Below are the code and all the weights of a small trained network. Each question names an input and a class and asks about switching units off, where a switched-off unit gives its printed mean instead of its output.

import numpy as np


def w(rows, s, z=0):
    codes = np.array(rows[::2]) - 128.0
    scale = np.full(codes.shape[1], s)
    scale[-1] = z or s
    return codes * scale


def f(y):
    return y / 2 * (1 + np.tanh(0.7978845608 * (y + 0.044715 * y**3)))


def log_softmax(a):
    a = a - a.max(-1, keepdims=True)
    return a - np.log(np.exp(a).sum(-1, keepdims=True))


def net(x, mask):
    res = np.array(x, float).reshape(1, 5) / 4 @ E
    y = f(res @ A[0][:, :-1].T + A[0][:, -1])
    res = res + np.where(mask, y, B[0][:, -1]) @ B[0][:, :-1]
    return log_softmax(res[-1] @ U[:, :-1].T + U[:, -1])


A, B = {}, {}
E = w([
[84,83,190],'x0',
[45,206,124],'x1',
[207,190,233],'x2',
[111,2,64],'x3',
[59,122,228],'x4',
],0.0055)
A[0] = w([
[139,126,120,115],'N1',
[127,92,99,163],'N2',
[138,134,137,108],'N3',
[111,106,115,85],'N4',
[131,87,117,55],'N5',
[71,113,72,102],'N6',
[149,162,148,103],'N7',
[143,160,181,145],'N8',
[122,113,126,93],'N9',
[116,93,110,74],'N10',
[171,193,168,109],'N11',
[153,151,139,96],'N12',
[145,139,105,47],'N13',
[120,138,147,108],'N14',
[136,101,120,77],'N15',
[105,127,124,101],'N16',
[150,136,122,111],'N17',
[138,128,135,69],'N18',
[141,155,1,94],'N19',
[91,117,147,104],'N20',
[156,135,118,78],'N21',
[135,153,159,160],'N22',
[145,171,66,56],'N23',
[79,141,94,2],'N24',
[123,97,103,113],'N25',
],0.02,0.0047)
B[0] = w([
[140,109,131,128],'N1',
[145,152,191,189],'N2',
[130,114,123,128],'N3',
[144,154,143,143],'N4',
[124,141,175,150],'N5',
[116,253,133,207],'N6',
[112,77,137,162],'N7',
[58,120,136,202],'N8',
[132,141,133,127],'N9',
[150,142,164,156],'N10',
[118,38,150,221],'N11',
[141,81,133,146],'N12',
[157,84,92,126],'N13',
[113,123,116,137],'N14',
[124,131,153,137],'N15',
[126,152,112,131],'N16',
[158,86,123,134],'N17',
[137,113,114,117],'N18',
[198,139,66,254],'N19',
[119,174,96,154],'N20',
[175,64,105,131],'N21',
[76,120,145,175],'N22',
[135,144,66,173],'N23',
[104,118,69,143],'N24',
[153,127,173,165],'N25',
],0.033,0.008)
U = w([
[162,97,110,2],'0',
[196,129,204,128],'1',
[42,145,108,166],'2',
[197,179,223,93],'3',
[161,79,94,23],'4',
[116,55,241,188],'5',
[253,181,101,198],'6',
],0.0076)

Each question gives the input, the list of numbers given to net, and the class t.
The units are the neurons (one row each of A and B). Each row of codes is followed by its name. A weight is (code - 128) times the scale printed after its matrix; where a second scale follows, it is the last column's (A, B and U).
mask holds one flag per neuron, in row order. A switched-off neuron (its flag False) gives its mean, the last column of its row in B, instead of its output. The means were averaged over made-up inputs and are rounded, as every weight is.
A unit's drop is (log p(t) with every unit on - log p(t) with that unit switched off) / (log p(t) with every unit on - log p(t) with every unit switched off).
The circuit of an input: a set's keep is (log p(t) with only the set's units on - log p(t) with every unit switched off) / (log p(t) with every unit on - log p(t) with every unit switched off). Starting from the 12 units with the biggest drops (on a tie, the unit counted first), units are removed one at a time, each time the one whose removal leaves the highest keep (on an exact tie, the one counted first), for as long as the keep stays at least 0.8.
units of the circuit, in order: the units of the circuit, biggest drop first
top k neurons: the k neurons with the biggest drops, biggest first
drop of u: that unit's drop, to one decimal
input [6,-4,-7,7,-7], class 3: top neuron : [N2]
input [8,-6,-8,-8,4], class 2: units of the circuit, in order : [N19 N11 N2]
input [5,-2,7,5,6], class 2: units of the circuit, in order : [N11 N2 N8]
input [1,-2,3,6,-2], class 3: units of the circuit, in order : [N11 N19 N2]
input [-6,6,-4,5,8], class 6: top 2 neurons : [N8 N22]
input [4,8,-5,7,8], class 6: top 4 neurons : [N8 N24 N22 N20]
input [4,2,-8,5,-3], class 3: top 2 neurons : [N2 N25]
input [-3,-6,3,-4,-8], class 4: top 2 neurons : [N11 N6]
input [1,-8,6,5,-6], class 5: top 3 neurons : [N19 N6 N23]
input [-3,-6,5,3,4], class 5: top 2 neurons : [N19 N6]
input [6,-6,-7,-4,0], class 3: top 2 neurons : [N19 N11]
input [-8,-4,-1,-4,7], class 5: drop of N19 : 0.1
input [3,-7,4,3,-6], class 5: drop of N16 : 0.1
input [7,-2,8,7,4], class 2: drop of N20 : 0.2
input [-2,-7,3,-2,-3], class 5: drop of N19 : 0.3
input [7,-2,3,-8,1], class 5: top neuron : [N11]
